Here is a tiny trained network, its code and every weight. The questions are about switching its units off for an input and a class, where a switched-off unit gives its printed mean instead of its output.

import numpy as np


def w(rows, s, z=0):
    codes = np.array(rows[::2]) - 128.0
    scale = np.full(codes.shape[1], s)
    scale[-1] = z or s
    return codes * scale


def f(y):
    return y / 2 * (1 + np.tanh(0.7978845608 * (y + 0.044715 * y**3)))


def log_softmax(a):
    a = a - a.max(-1, keepdims=True)
    return a - np.log(np.exp(a).sum(-1, keepdims=True))


def net(x, mask):
    res = np.array(x, float).reshape(1, 7) / 4 @ E
    y = f(res @ A[0][:, :-1].T + A[0][:, -1])
    res = res + np.where(mask, y, B[0][:, -1]) @ B[0][:, :-1]
    return log_softmax(res[-1] @ U[:, :-1].T + U[:, -1])


A, B = {}, {}
E = w([
[115,76,156],'x0',
[127,128,127],'x1',
[248,166,235],'x2',
[127,128,129],'x3',
[129,128,129],'x4',
[127,129,128],'x5',
[84,169,159],'x6',
],0.018)
A[0] = w([
[75,64,46,199],'n0',
[47,129,114,185],'n1',
[120,204,125,39],'n2',
[145,8,119,99],'n3',
[163,204,195,2],'n4',
[71,238,60,114],'n5',
[55,149,118,91],'n6',
[146,136,115,89],'n7',
[198,59,179,51],'n8',
[187,171,164,149],'n9',
[87,164,82,28],'n10',
[226,216,189,62],'n11',
[100,17,80,108],'n12',
[93,148,137,81],'n13',
[204,162,31,213],'n14',
],0.013,0.0093)
B[0] = w([
[21,157,113,237],'n0',
[110,69,48,200],'n1',
[175,211,92,139],'n2',
[164,221,171,162],'n3',
[75,187,183,195],'n4',
[186,111,25,192],'n5',
[114,102,61,169],'n6',
[100,101,166,126],'n7',
[239,214,148,186],'n8',
[126,148,175,212],'n9',
[131,179,115,155],'n10',
[67,216,201,252],'n11',
[59,232,60,196],'n12',
[168,99,90,133],'n13',
[68,11,155,185],'n14',
],0.011,0.021)
U = w([
[19,58,106,196],'0',
[27,178,137,133],'1',
[123,80,246,238],'2',
[250,148,181,7],'3',
[124,102,34,86],'4',
],0.011)

Each question gives the input, the list of numbers given to net, and the class t.
The units are the neurons (one row each of A and B). Each row of codes is followed by its name. A weight is (code - 128) times the scale printed after its matrix; where a second scale follows, it is the last column's (A, B and U).
mask holds one flag per neuron, in row order. A switched-off neuron (its flag False) gives its mean, the last column of its row in B, instead of its output. The means were averaged over made-up inputs and are rounded, as every weight is.
A unit's drop is (log p(t) with every unit on - log p(t) with that unit switched off) / (log p(t) with every unit on - log p(t) with every unit switched off).
The circuit of an input: a set's keep is (log p(t) with only the set's units on - log p(t) with every unit switched off) / (log p(t) with every unit on - log p(t) with every unit switched off). Starting from the 12 units with the biggest drops (on a tie, the unit counted first), units are removed one at a time, each time the one whose removal leaves the highest keep (on an exact tie, the one counted first), for as long as the keep stays at least 0.8.
units of the circuit, in order: the units of the circuit, biggest drop first
most important unit: the unit with the biggest drop
top k neurons: the k neurons with the biggest drops, biggest first
drop of u: that unit's drop, to one decimal
input [-4,5,0,4,2,1,1], class 4: units of the circuit, in order	[n11, n0]
input [6,-8,-4,6,-4,-7,1], class 0: top 2 neurons	[n11, n1]
input [6,6,1,4,1,3,-8], class 3: units of the circuit, in order	[n8, n3]
input [1,8,7,7,6,8,-8], class 3: top 2 neurons	[n8, n0]
input [-1,7,-8,8,8,-5,2], class 4: units of the circuit, in order	[n5]
input [-1,-6,-6,-6,5,3,-8], class 0: top 3 neurons	[n11, n14, n8]
input [5,2,4,-5,3,5,-1], class 3: units of the circuit, in order	[n8, n0]
input [0,0,-1,0,-8,-2,-3], class 0: units of the circuit, in order	[n11, n8]
input [-1,-2,-4,-2,6,-8,-8], class 0: top 4 neurons	[n11, n14, n8, n4]
input [-4,-4,1,-8,-2,-6,-5], class 2: units of the circuit, in order	[n0, n12]
input [-2,-8,-7,6,0,-8,-8], class 0: top 3 neurons	[n14, n11, n1]
input [8,3,-5,2,-3,-7,2], class 0: top 2 neurons	[n11, n1]
input [1,-8,7,-8,1,2,0], class 3: top 3 neurons	[n8, n0, n14]
input [3,-8,7,-7,2,2,7], class 2: units of the circuit, in order	[n12]
input [-7,-7,-5,1,7,7,-3], class 0: top 2 neurons	[n14, n0]
input [8,4,-5,-3,3,7,3], class 0: top 3 neurons	[n11, n1, n8]
input [6,-3,5,3,-8,5,2], class 2: top 2 neurons	[n5, n11]
input [8,-5,0,-1,6,3,2], class 0: top 2 neurons	[n11, n4]
input [-8,-8,1,-1,-3,8,0], class 2: drop of n1	0.1
input [2,5,4,-5,6,1,4], class 2: drop of n0	0.4
input [4,-7,8,-4,7,-7,-1], class 3: drop of n14	0.3
input [4,0,8,3,0,-8,-7], class 3: drop of n8	6.2
input [-6,-1,-4,-2,5,-3,-5], class 0: most important unit	n14
